In the rows, 128 means zero.
Each row is followed by its class number.
[113 153 123  95 151 134 150  90 106 126 132 133 149 125 120 113 156 126
 147 124  96 147 110 137 115 128 118 139 103 177 169 142 114 135 128 151
 181 100 110 127 144 106] -> 6
[108 159 126 107 145 126 124  93 117 112 130 123 152 120 135 110 148 124
 135 126 116 130 113 115 125 118 119 146 107 199 170 142 100 145 130 142
 182  86 128 128 142 106] -> 6
[110 147 118 131 138 114 127  98 115 111 111 140 156 141 128 118 141 107
 157 117 112 130  88 107 140 141  99 156 128 193 147 136 142 151 135 128
 159 107 120 138 121 119] -> 1
[ 94 170 149 101 149 141 161  80 105 122 137 142 132 115 127  83 156 135
  99 130 105 119 147 143 139 113 113 133  96 158 150  99 126 107 137 137
 149 106 140 145 131  95] -> 0
[110 160 107 122 135 132 114  90 117 117 132 132 159 118 138  94 142 108
 139 115 126 133 122 144 134 110 122 147  97 147 165 119 125 112 132 135
 162 122 123 140 146 100] -> 3
[109 148  95 113 141 178 132 129 118 130 155 137 101 125  65 125 109 114
 157 128 147 159 135 153  99 136 137 121 131  91 126 120 137 108 103 133
 126  94 135 174 146 126] -> 0
[ 79 141 114 113 157 151 129 100  97 135 147 122 142 132  97 109 149 140
 112 126 105 129 116 140 115 137 129 149  92 183 160 102 132 116 127 132
 154  87 143 138 143 104] -> 0
[128 157  98  91 159 173 136 134 122 145 140 146  99 156  62 123 137  94
 134  80 147 165 124 159 123 152 118 100 101  83 130  99 148 160 136 147
 164  83 151 171 184  86] -> 8
[123 130  99 134 142 155 134 129 119 139 149 151 110 133  80 129 115 106
 157 106 127 155 141 155 104 112 130 121 149  98 139 132 143 127  96 113
 140  99 120 173 158 135] -> 2
[ 66 123 149 161  64  79 143 127 132 153 170 160 213 138 102 150 105 124
 148 181  89 178 118 105  93 116 171 174  99 146 169  97 167  58  99 112
 127 152  97 140  84 128] -> 4
[123 147  98 130 131 151 134 134 129 132 151 139 105 128  95 119  98  92
 167 113 157 158 120 146 123 129 139 116 125  82 140 123 139 107 119 144
 150 108 122 166 129 125] -> 3
[ 98 138  81 107 177 114 131 118 110 152 150 139 119  99 123  68 162  90
  76 110 118  83 158 125 171 155 112 132  94 169 137 122 156 101 147 111
 122 119 155 152 166  66] -> 9
[ 95 147 116 110 133 129 140 124 116 125 129 118 151 129 133 107 142 140
 115 149 104 155 119 129 128 136 130 155  91 163 149 105 120 105 128 135
 137 123 124 119 149 104] -> 0
[104 143 109 122 131 156 125 119 118 129 142 122 125 140 136  89 138 107
 121 117 111 145 111 147 110 111 132 132 101 145 172 109 106 141 134 141
 164 129 124 125 157 107] -> 3
[121 133 120 123 194 128 208 113 135 144  79 113 134  69 125 110 131 121
 110 147  84 141 121 101 146  94  77 173  66 146 106 135  94 169  91 122
 142 135 138 190 252 110] -> 9
[113 145 127 108 158 139 130 107  95 113 138 132 158 130 127 112 175 127
 103 131 108 110 123 120 124 112 123 146  91 156 146 120 127 114 111 151
 181 114 140 131 132 112] -> 0
[132 139  98 127 131 151 117 114 135 135 141 164 102 128  76 134  89  91
 163 107 152 165 129 160 122 136 138 127 129  94 134 137 155 106 121 118
 121 105 142 180 152 136] -> 3
[150 146 113 122 150 179 134 144 130 133 156 148 101 169  79 126 125 141
 130 117 136 154 138 154 106 128 154 119 118 104 112 121 146  80  98 137
 136 104 131 149 115 148] -> 0
[121 162 122 140 130 104 115 131 136 110 111 178 181 175 162  97 160 134
 110 125 109 164 108  91 150 122 155 129 102 208 182 124 128 118 131 134
 198 119 137 117 109 129] -> 1
[ 99 159 113 115 158 135 142  99 111 127 144 130 155 117 111  87 148 109
 124 111 104 134 145 124 120 121 117 139  99 173 167 118 118 133 135 148
 161 116 133 124 141  82] -> 9
[106 141 100 131 140 127 133 169 133 144 155 145 114 114  65  96  84  92
 136 121 137 158 113 132 100 144 167 118  88 119 128 118 148  89 110 131
 141 107 138 159 151 135] -> 4
[101 141 129 100 135 107 148 113 114 135 140 141 150  96 137  91 122 126
  95 139  87 128 106 134 130 129 145 137  78 171 158 120 115 120 146 139
 155 116 138 127 158 116] -> 4
[110 141 104 117 152 178 131 134 124 130 157 147 105 135  77 131 130 119
 145 116 155 149 135 150  97 144 144 119 132 112 127 120 151 113  93 141
 149  85 144 171 121 138] -> 0
[ 96 129 133  89 125 187 122  69  90 157 130  98 126 162  78 169 137 112
 113 113 130 156 122 149 113 126 115 117 111 158 129 115 156 141 161 116
 127 119 155 138 197 117] -> 8
[107 137 119 113 121 130 138 102 120 129 132 127 141 133 136 120 142 117
 135 110 113 134 110 138 140 121 118 161 107 167 148 112 133 106 137 114
 142 115 124 137 161 108] -> 3
[128 159 132  84 143 134 145 111 111 119 129 134 149 119 114  88 158  87
 110 120 104 130 126 127 121 128 100 138  99 158 171 141 118 115 117 161
 175  89 131 119 155 102] -> 6
[ 96 153 128 121 131 108 128  78 101 120 132 134 178  78 147 115 139 133
 139 132 121 101 139 139 116 118 141 149 108 152 158 118 130 105 117 112
 159  96 118 128 123 100] -> 7
[140 145 157  97 168 151 133  83 113 104 154 147 104 135 166 124 136 115
 105 164 101 138  96 150 139 171  92 146  99 165 144 138 166 146 110 124
 144 130 144 168 167 122] -> 5
[125 155 108 137 152 136 171 132 129 139 139 151 116  97 103 116 107 103
 169 120 139 146 126 135 117 138 142 114 125  93 140 115 136 124 113 132
 149  98 132 187 151  95] -> 7
[100 154 111 118 141 157 111 131 107 126 150 141 118 131  54 117  91  86
 161 130 136 157 140 152  96 140 116 105 111 110 140 111 138 144 119 135
 114  91 148 173 146 112] -> 5
[103 147 128 117  97 138 130 119  91 123  96 132 161 138 105 102 141 109
 110 139 104 143 124 138 119  76 114 152 111 109 148 121 132 147 180 118
 113 184 130 105 160 117] -> 1
[118 143 134 130 136 131 123 110 125 111 127 125 144 136 138  90 129 120
 106 132 103 129 126 116 133 128 121 129 104 180 155 124 125 114 121 135
 172 124 125 123 133 129] -> 1
[ 48 119 109  92  49  91 141  69  79 217  83  83 243 167 123  68 229 116
  39 109  66  43 124 165 101  63  76 142 142 152 167  93 138 134 168 151
 122  58 105  74  95 154] -> 2
[110 146 111  96 161 129 141  87  86 128 119 129 167 139 111 117 139 121
 120 127  78 133 102 146 133 121 104 140  68 167 166 122 123 131 145 140
 144 109 137 151 176  86] -> 5
[140 147 105 122 143 120 133 114 121 131 146 157 121 125  69 146 109 102
 154 111 145 139 125 116 122 121 136 147 130  96 142 159 135  99  98 121
 162  78 118 166 128 141] -> 6
[111 151 121  83 143 149 113  95 118 124 143 131 143 123 137 111 152 101
 144 131  89 127 131 138 132 123  95 138 120 193 145 128 134 145 123 134
 129  89 145 133 197 104] -> 2
[102 128 116 117 117 126 123  92 110 128 127 129 143 125 126 118 126 105
 130 128 111 135 109 146 118 102 120 137 107 126 161 122 122 134 135 132
 154 127 125 147 153 113] -> 3
[108 149 113  96  84 107 129 114  81 141 126 123 186 165 133 101 154 117
 117 137  91 122 109 125 135 130 140 132  87 176 151 121 103 107 155 154
 163 105 115 105 155 102] -> 8
[139 153 109 128 170 154 177 117  85 138 149 147  94 111 138 115 127 128
 120  97 157 119 148 156 140 139 164  93 105  79 125 135  89 126  91 159
 222  87  86 156 102 142] -> 8
[121 114  88 110 177 179 138 104  85 139 161 128  95 126  71 153 109 111
 165 114 112 131 119 139 108 129 103  93 141 130 155 151 136 147 144 139
 117  86 128 153 123  65] -> 9
[168 136  78 148 182 203  76 200 136 119 177 151 102 136  74 208  71 150
 202 102 174 173 131 147 147 140 134 150 131  74 130 123 151 134 114 104
  70  69 159 156 164  72] -> 2
[ 98 170  97  96 129 164  87 115 106 126 162 125 185 151 126 109 153 152
 149 145  91 151 117 151 123  85 143 153  93 188 170 110 133 140 147 139
 169  99 140 128 167 102] -> 2
[102 136  94 123 177 151 155 134 109 138 145 149  94  92  57  95 117  98
 138  90 153 142 157 166 100 146 125  96 120  82 124 122 154 139 108 134
 160 102 138 181 138 108] -> 9
[155 147  96 125 158 115 134 144 139 126 148 168 122 105  65 116  82  98
 144 102 125 161 120 131 119 147 153 147 102 108 126 145 137  84 100 128
 146  95 124 151 135 148] -> 4
[ 99 152  81 108 174 131 121 167 151 142 147 191 125 145 122  96 147 113
 166  92  94 153 151 152 126 142 200 139  84 208 160 125 104 168 158 159
 130 124 165 107 203  96] -> 2
[134 142 117 107 139 135 162 140 142 142 160 160 126 113  63 127 103  71
 149 106 125 151 135 129 115 140 148 130 114 116 119 132 154  89 113 157
 139 111 144 164 140 140] -> 4
[115 148  90 109 151 186 115 139 121 141 181 140 100 155  86 155 109 120
 158 105 159 153 111 136 106 148 149 125 143 126 149 127 151 144 129 140
 138  64 156 145 123 113] -> 9
[107 165 106 110 162 137 125  96 100 111 137 137 141 127 126  94 135 149
 116 124 108 128 121 152 130 116 139 144  83 167 172 122 118 125 141 116
 163  96 126 143 140 110] -> 5
[106 162 108 149 136 115 134 122 107 122 130 133 161 132 128  87 124 129
 132 138 101 150 115  99 147 127 133 143 110 180 163 119  97 139 139 145
 194 112 104 119  90 138] -> 1
[ 99 142  99 133 140 147 116 103 114 130 119 133 159 133 128 106 135 125
 127 126 104 137 125 149 134 121 119 147  97 170 155 115 124 132 129 110
 126 133 115 139 151  94] -> 1
[109 157 122 165 144 120 183 156 127 124 141 127  88  73 132  94  86 104
 210 147 183 139 142 106 121 155 165  72 138 107 124 162  86 117 114 172
 155 143  96 164 125 129] -> 6
[136 152 108  90 145 163 129 126 123 131 160 146  98 133  58 125 113  88
 160 104 136 154 127 153  98 151 122 122 131 113 139 142 136 129 108 147
 153  67 135 157 148 127] -> 6
[134 167 106 138 140 163 135 136 117 118 136 159 121 137 106 114 105 109
 164 120 144 150 116 131 137 134 132 131 125 123 135 133 130 121 116 131
 141 102 122 155 126 130] -> 1
[100 156 127 124 137 112 152  93 126 138 130 120 124 134 135 108 107  96
 164 156  77 164 105 113 136  99 119 144  82 164 150 117  98 138 149 151
 139 149  97 123 145  94] -> 3
[116 133 116 106 144  94 136  87  98 125 125 151 143 113 133 119 131 114
 113 123  96 114 123 159 146 159  98 145  99 126 146 122 132 133 129 113
 114 111 123 158 158  97] -> 5
[122 144 111 135 129 130 158 111 111 126 149 134 130 102  60 128 115 106
 189  98 149 137 130 116  97 137 117 118 165  82 160 148 114 113 104 145
 170  70 104 162 118 133] -> 6
[131 165  88 143 196 161 134 117  96 128 154 135  90  94  67  88  93 119
 148  87 157 148 143 144 111 147 125  96 123  89 143 134 113 134 120 135
 159  89 123 148 125 114] -> 9
[142 173 130  92 147 121 155 104 125  86 134 171 157 114 179 111 173 120
 130 146 115 139 126 120 162 125 102 151 121 141 159 136 136 139 109 137
 186 105 122 172 119 111] -> 5
[142 165 100 123 157 167 110 154 115 113 151 142 114 117  78 116 115 105
 170 103 168 162 125 143 103 153 122 113 129  99 146 139 118 141 101 147
 162  76 129 147 137 115] -> 6
[ 94 162 131  90 156 158 125  79  94 116 154 139 141 104 114  80 180 134
  87 115 114  96 139 156  99 123 110 154 108 118 163 103 132 125  97 136
 179  74 129 121 123 128] -> 0
[134 136 101 128 135 156 124 120 122 127 141 144  98 132  82 130 103  91
 164 101 153 147 105 154 115 129 120 133 135  86 134 136 150 126 122 124
 140 104 134 175 149 131] -> 3
[121 169 141 117 121 127 142 106  88 117 152 135 165 133 122  92 143  72
 124 128 118 122 122 148 121 163  94 157 108 121 141 112 139 128 109 160
 146 129 130 150 141 131] -> 5
[ 83 122  97 124 131 115 139  91 110 125 125 118 137 113  88  99 118 105
 129 135  93 151 118 135 123 135 120 147 119 150 160 128 154 119 146 110
 163 145 104 148 144 124] -> 1
[132 160 119 116 137 151 139 112 137 138 154 166 117 120  95 120 130 110
 159 107 163 137 140 150 100 144 132 107 144  75 148 142 142 102  80 138
 147  68 115 165 121 135] -> 6
[121 108 121 113 144 112 100 113 144  85  81 132 145 125 146 114 116 159
 116 103 113 157 104 157 103 150 133 103  99 197 144 132 109 156  88 126
 214  78 134 138 164 155] -> 1
[151 157 128 130 152 138 145 132 119 120 158 170 127 100 122 143  97 122
 163 131 156 150 101 126 131 142 152 120 122 101 125 151 144 112 110 149
 158 105 129 162 101 149] -> 4
[146 167 114 151 164 207 157 145 116 138 127 159 105 133 124 100 100 120
 144 125 135 161 119 157 131 138 119 101 112 104 153 125  99 145 110 149
 111 110 124 155 149 106] -> 1
[111 148 136 126  97 113 128 110 120 111 118 162 180 141 174 108 152 105
 128 129 131 101 128 125 156 132 113 131 123 190 133 123 142 101  96 126
 147  95 132 165 117 114] -> 1
[134 142 114 111 157 150 144 133 124 129 140 145  90 125  67 133 106  87
 164 106 137 163 137 137 106 139 119 103 130 114 139 146 117 138 117 145
 141  94 126 152 143 108] -> 6
[106 127 127 112 150 160 111  97 112 116 151  80 107 188 148 128 133 153
  95 143  90 130  84 133 107 108 124 133  95 209 154 108 113 131 128 139
 166 102 118 116 114  93] -> 0
[127 155 125 117 214 191 112  92 119 105 187 127  87  72  42 103 100 120
 156 153 128  82 171 141 118 112  99 115  98  73 151 138 165  92 125 163
 124  86 137 161  88  62] -> 0
[ 83 134 112 180 112 155 115 159 166 134 183 127 132 162  79 141  96 112
 186 143 148 188 119 100 108 172 140 146 156 144 155  91 176 127 102 124
 149 111 117 167  78 132] -> 1
[132 179 133 106 148 134 178 113 141 109 142 188 178 137 159 117 169  90
 105 111 112 183 131 121 152  90 160 181  81 205 165 126 146  86 102 136
 201 142 126 158 112 109] -> 4
[ 76 141 132  50 151 145 169  42  52 140 100 161 156  75 124 147 180 132
 139 144  72 152 136 180 106  96  78 111  96  91 134 114 123 181 115  97
 118 131 105 157 208 112] -> 5
[ 93 138  93 130 160 149 146 117 133 161 127 133 118 130  54 116 105 109
 170  90 140 163 141 173  97 124 144  95 126 109 148 126 159 125 135 150
 136  93 127 156 146 128] -> 2
[144 134 115 107 134 139 130 107 121 127 142 159 117 121  69 151 116  94
 154 104 145 151 143 149 105 135 123 121 140  87 126 153 136 119  91 124
 150  94 132 179 155 142] -> 6
[129 161 122  99 153 124 133  90 107 118 122 143 155  99 145 107 139 119
 130 124 104 127 118 146 124 133 132 144  94 173 149 127 129 115 121 122
 161  92 133 128 160  99] -> 7
[ 76 153  96 104 132  79  65  85 148 147 142 138 133 156 115 112 117  87
  98 125 127 152 131 108 133 141 128 115 115 184 149 107 143 173 159 127
 148  92 170 140 124 107] -> 9
